Here is a tiny trained network, its code and every weight. The questions are about switching its units off for an input and a class, where a switched-off unit gives its printed mean instead of its output.

import numpy as np


def w(rows, s, z=0):
    codes = np.array(rows[::2]) - 128.0
    scale = np.full(codes.shape[1], s)
    scale[-1] = z or s
    return codes * scale


def f(y):
    return np.maximum(y, 0)


def log_softmax(a):
    a = a - a.max(-1, keepdims=True)
    return a - np.log(np.exp(a).sum(-1, keepdims=True))


def net(x, mask):
    res = np.array(x, float).reshape(1, 4) / 4 @ E
    y = f(res @ A[0][:, :-1].T + A[0][:, -1])
    res = res + np.where(mask, y, B[0][:, -1]) @ B[0][:, :-1]
    return log_softmax(res[-1] @ U[:, :-1].T + U[:, -1])


A, B = {}, {}
E = w([
[178,142,54,114,64,107,91,113,70,46,149],'x0',
[83,80,196,125,6,91,159,123,179,127,217],'x1',
[246,107,205,107,184,159,170,91,118,134,142],'x2',
[97,177,94,182,90,223,130,40,58,144,119],'x3',
],0.011)
A[0] = w([
[139,122,169,125,25,130,89,94,154,156,209,82],'neuron 0',
[156,84,148,59,128,77,174,173,172,117,102,150],'neuron 1',
[74,107,74,114,107,57,56,167,171,118,97,127],'neuron 2',
[139,192,80,108,148,124,114,122,96,82,67,19],'neuron 3',
[108,146,103,190,87,146,159,94,144,153,119,4],'neuron 4',
[119,94,78,157,124,39,129,228,108,81,209,65],'neuron 5',
[191,148,39,159,169,138,56,115,105,171,64,91],'neuron 6',
[120,57,154,185,66,128,134,127,146,97,219,35],'neuron 7',
[140,172,64,135,220,125,94,123,35,81,61,63],'neuron 8',
[166,171,72,148,173,149,145,143,77,100,2,101],'neuron 9',
[180,90,215,59,122,65,108,170,93,87,156,68],'neuron 10',
[191,55,164,35,158,35,158,100,178,102,166,142],'neuron 11',
],0.0097,0.0037)
B[0] = w([
[143,117,166,101,110,67,141,129,89,76,173,203],'neuron 0',
[128,174,124,113,179,132,91,111,133,153,98,219],'neuron 1',
[107,117,49,8,78,123,189,169,156,142,149,197],'neuron 2',
[121,127,122,157,148,100,155,85,128,92,84,193],'neuron 3',
[143,114,152,156,111,151,118,93,182,127,91,159],'neuron 4',
[91,126,109,106,126,88,118,133,181,198,129,193],'neuron 5',
[125,94,67,107,136,113,117,120,94,73,157,231],'neuron 6',
[100,165,108,144,88,87,133,77,100,116,141,198],'neuron 7',
[110,149,90,152,84,87,117,111,83,78,168,251],'neuron 8',
[84,116,109,106,97,106,143,146,90,98,119,243],'neuron 9',
[171,121,173,186,141,155,152,114,113,106,78,208],'neuron 10',
[171,100,201,148,170,190,93,73,119,137,138,245],'neuron 11',
],0.012,0.015)
U = w([
[122,135,112,136,63,91,136,87,86,9,181,113],'0',
[144,124,188,219,191,178,129,102,139,172,93,252],'1',
[98,146,68,80,81,108,143,176,141,161,154,50],'2',
],0.011,0.0025)

Each question gives the input, the list of numbers given to net, and the class t.
The units are the neurons (one row each of A and B). Each row of codes is followed by its name. A weight is (code - 128) times the scale printed after its matrix; where a second scale follows, it is the last column's (A, B and U).
mask holds one flag per neuron, in row order. A switched-off neuron (its flag False) gives its mean, the last column of its row in B, instead of its output. The means were averaged over made-up inputs and are rounded, as every weight is.
A unit's drop is (log p(t) with every unit on - log p(t) with that unit switched off) / (log p(t) with every unit on - log p(t) with every unit switched off).
The circuit of an input: a set's keep is (log p(t) with only the set's units on - log p(t) with every unit switched off) / (log p(t) with every unit on - log p(t) with every unit switched off). Starting from all 12 units, units are removed one at a time, each time the one whose removal leaves the highest keep (on an exact tie, the one counted first), for as long as the keep stays at least 0.8.
circuit, biggest first: the units of the circuit, biggest drop first
unit that matters most: the unit with the biggest drop
top k neurons: the k neurons with the biggest drops, biggest first
drop of u: that unit's drop, to one decimal
input [5,-2,-7,0], class 2: circuit, biggest first -> [neuron 2; neuron 5]
input [0,0,1,0], class 1: unit that matters most -> neuron 8
input [-6,-1,0,7], class 1: top 3 neurons -> [neuron 8; neuron 2; neuron 0]
input [7,-2,-2,-7], class 2: top 2 neurons -> [neuron 5; neuron 2]
input [4,8,-6,-2], class 2: top 3 neurons -> [neuron 5; neuron 2; neuron 8]
input [6,-1,-5,-1], class 2: top 2 neurons -> [neuron 2; neuron 5]
input [-1,8,-5,-4], class 2: top 3 neurons -> [neuron 5; neuron 2; neuron 8]
input [6,1,-1,-4], class 2: top 2 neurons -> [neuron 5; neuron 2]
input [-2,-1,2,1], class 1: circuit, biggest first -> [neuron 8; neuron 6]
input [-4,0,0,4], class 1: top 2 neurons -> [neuron 8; neuron 2]
input [2,6,-5,-5], class 2: top 2 neurons -> [neuron 5; neuron 2]
input [8,3,-6,0], class 2: drop of neuron 5 -> 0.1
input [-8,8,-8,-1], class 2: drop of neuron 11 -> 0.0
input [-7,-2,-3,-8], class 1: unit that matters most -> neuron 11
input [1,7,1,-8], class 1: drop of neuron 11 -> 0.2
input [-4,-1,4,2], class 1: drop of neuron 8 -> 0.2
